Below are the code and all the weights of a small trained network. Each question names an input and a class and asks about switching units off, where a switched-off unit gives its printed mean instead of its output.

import numpy as np


def w(rows, s, z=0):
    codes = np.array(rows[::2]) - 128.0
    scale = np.full(codes.shape[1], s)
    scale[-1] = z or s
    return codes * scale


def norm(h):
    return h / np.sqrt((h * h).mean(-1, keepdims=True) + 1e-5)


def f(y):
    return np.maximum(y, 0)


def log_softmax(a):
    a = a - a.max(-1, keepdims=True)
    return a - np.log(np.exp(a).sum(-1, keepdims=True))


def net(x, mask):
    res = np.array(x, float).reshape(1, 6) / 4 @ E
    u = 0
    for l in range(4):
        y = f(norm(res) @ A[l][:, :-1].T + A[l][:, -1])
        res = res + np.where(mask[u : u + 4], y, B[l][:, -1]) @ B[l][:, :-1]
        u += 4
    return log_softmax(norm(res)[-1] @ U[:, :-1].T + U[:, -1])


A, B = {}, {}
E = w([
[130,42,135,133,161,175,184,129,219,73,39],'x0',
[127,128,128,131,123,125,128,124,133,126,130],'x1',
[145,123,104,13,121,26,187,154,185,138,59],'x2',
[131,129,127,128,128,128,129,122,128,129,129],'x3',
[254,108,100,176,120,73,111,166,114,94,126],'x4',
[134,134,126,122,130,138,130,133,129,128,131],'x5',
],0.0048)
A[0] = w([
[6,120,177,182,197,254,169,66,153,82,120,2],'L0N0',
[213,157,104,165,144,73,120,163,103,107,147,83],'L0N1',
[102,178,206,220,105,161,53,99,59,138,215,125],'L0N2',
[141,86,120,201,110,187,116,112,111,77,110,88],'L0N3',
],0.0039,0.0037)
B[0] = w([
[107,64,202,106,54,190,53,158,109,189,142,198],'L0N0',
[168,98,147,147,90,142,89,129,100,154,144,184],'L0N1',
[98,120,2,106,149,128,146,116,176,86,55,254],'L0N2',
[182,159,189,136,185,150,140,122,162,163,162,174],'L0N3',
],0.0055,0.0054)
A[1] = w([
[88,183,193,88,142,92,171,118,97,163,170,2],'L1N0',
[3,190,119,61,139,129,148,82,142,161,122,125],'L1N1',
[125,196,112,156,132,131,58,108,62,181,223,115],'L1N2',
[129,186,149,68,68,43,121,142,70,173,160,103],'L1N3',
],0.0055,0.0037)
B[1] = w([
[161,84,148,188,221,173,166,254,214,72,145,155],'L1N0',
[111,172,159,223,209,176,197,183,184,109,186,254],'L1N1',
[112,81,107,84,65,74,215,182,157,80,33,228],'L1N2',
[212,143,226,142,223,163,72,76,223,178,215,224],'L1N3',
],0.0055,0.0049)
A[2] = w([
[109,180,69,155,91,126,111,156,112,130,151,251],'L2N0',
[49,163,106,77,174,130,184,135,173,129,129,68],'L2N1',
[2,101,130,96,120,160,179,131,156,117,80,31],'L2N2',
[160,132,28,97,106,69,139,117,134,54,65,55],'L2N3',
],0.0061,0.0014)
B[2] = w([
[148,50,114,117,105,52,212,147,133,115,16,188],'L2N0',
[135,211,100,169,138,91,151,110,37,45,74,227],'L2N1',
[106,214,116,100,80,71,108,68,19,127,193,233],'L2N2',
[96,3,96,156,68,220,112,180,125,209,139,255],'L2N3',
],0.0052,0.0051)
A[3] = w([
[189,144,140,156,222,115,122,121,169,125,187,146],'L3N0',
[193,139,169,236,208,162,147,127,158,67,165,43],'L3N1',
[197,151,147,49,121,52,2,64,143,176,163,5],'L3N2',
[93,205,49,162,112,81,160,112,19,49,118,63],'L3N3',
],0.0057,0.0026)
B[3] = w([
[180,191,100,154,201,166,80,167,162,126,177,250],'L3N0',
[121,204,136,189,178,53,154,116,125,95,163,250],'L3N1',
[12,140,81,4,66,127,69,84,57,188,131,180],'L3N2',
[119,138,185,3,104,35,203,92,121,95,66,253],'L3N3',
],0.0068,0.0043)
U = w([
[70,183,127,43,97,70,213,76,86,62,65,95],'0',
[178,192,150,203,231,128,128,142,179,85,174,252],'1',
[180,11,49,143,71,110,138,182,141,141,80,129],'2',
[173,153,87,25,124,101,8,130,134,200,184,27],'3',
[71,91,215,122,83,226,49,81,108,155,166,110],'4',
],0.011,0.0024)

Each question gives the input, the list of numbers given to net, and the class t.
The units are the neurons (one row each of A and B). Each row of codes is followed by its name. A weight is (code - 128) times the scale printed after its matrix; where a second scale follows, it is the last column's (A, B and U).
mask holds one flag per neuron, layer by layer. A switched-off neuron (its flag False) gives its mean, the last column of its row in B, instead of its output. The means were averaged over made-up inputs and are rounded, as every weight is.
A unit's drop is (log p(t) with every unit on - log p(t) with that unit switched off) / (log p(t) with every unit on - log p(t) with every unit switched off).
The circuit of an input: a set's keep is (log p(t) with only the set's units on - log p(t) with every unit switched off) / (log p(t) with every unit on - log p(t) with every unit switched off). Starting from the 12 units with the biggest drops (on a tie, the unit counted first), units are removed one at a time, each time the one whose removal leaves the highest keep (on an exact tie, the one counted first), for as long as the keep stays at least 0.8.
circuit, biggest first: the units of the circuit, biggest drop first
unit that matters most: the unit with the biggest drop
k most important neurons: the k neurons with the biggest drops, biggest first
k most important neurons of layer l: the k neurons of layer l with the biggest drops, biggest first
drop when u is switched off: that unit's drop, to one decimal
input [-1,2,2,8,-8,4], class 1: circuit, biggest first -> [L1N1]
input [-5,6,5,6,7,-2], class 3: circuit, biggest first -> [L3N2, L1N3]
input [7,8,-3,0,0,5], class 4: 2 most important neurons -> [L0N0, L1N1]
input [1,-7,6,-7,2,3], class 2: circuit, biggest first -> [L2N3, L3N3]
input [5,-7,8,5,1,-5], class 2: 2 most important neurons -> [L2N3, L1N1]
input [-3,-6,2,0,2,0], class 3: circuit, biggest first -> [L1N3, L3N2]
input [7,6,0,8,0,2], class 4: 3 most important neurons -> [L1N1, L1N3, L0N0]
input [-3,1,2,5,3,6], class 3: 3 most important neurons -> [L1N3, L3N2, L1N1]
input [0,-5,7,-7,1,1], class 3: 2 most important neurons -> [L0N2, L1N1]
input [8,6,0,5,-5,0], class 4: 2 most important neurons -> [L0N0, L0N2]
input [-5,2,7,-5,2,-5], class 3: 2 most important neurons -> [L3N2, L1N1]
input [3,-8,4,7,1,4], class 2: 2 most important neurons -> [L1N1, L2N3]
input [-1,-3,3,0,4,-7], class 3: 2 most important neurons -> [L0N2, L3N2]
input [-8,-6,-1,1,-4,-3], class 0: unit that matters most -> L0N2
input [0,-1,5,-4,-7,-3], class 1: 2 most important neurons -> [L1N1, L0N2]
input [0,-2,-8,0,4,7], class 2: 2 most important neurons of layer 1 -> [L1N3, L1N1]
input [0,3,3,-3,-5,8], class 1: 2 most important neurons -> [L0N2, L1N1]
input [-1,4,7,0,7,-4], class 3: 2 most important neurons -> [L0N2, L1N3]
input [-2,6,3,1,4,-2], class 3: 2 most important neurons -> [L3N2, L1N1]
input [-6,-4,-4,-4,2,1], class 2: unit that matters most -> L2N3
input [1,-3,7,3,2,-3], class 2: 3 most important neurons of layer 0 -> [L0N0, L0N3, L0N1]
input [5,-6,-3,-5,-3,-3], class 4: drop when L0N0 is switched off -> 0.6
input [-3,3,6,8,3,3], class 3: drop when L3N2 is switched off -> 0.7
input [-4,6,-4,-2,-6,-3], class 0: drop when L3N1 is switched off -> 0.0
input [-5,-8,6,5,1,8], class 3: 2 most important neurons of layer 0 -> [L0N1, L0N3]
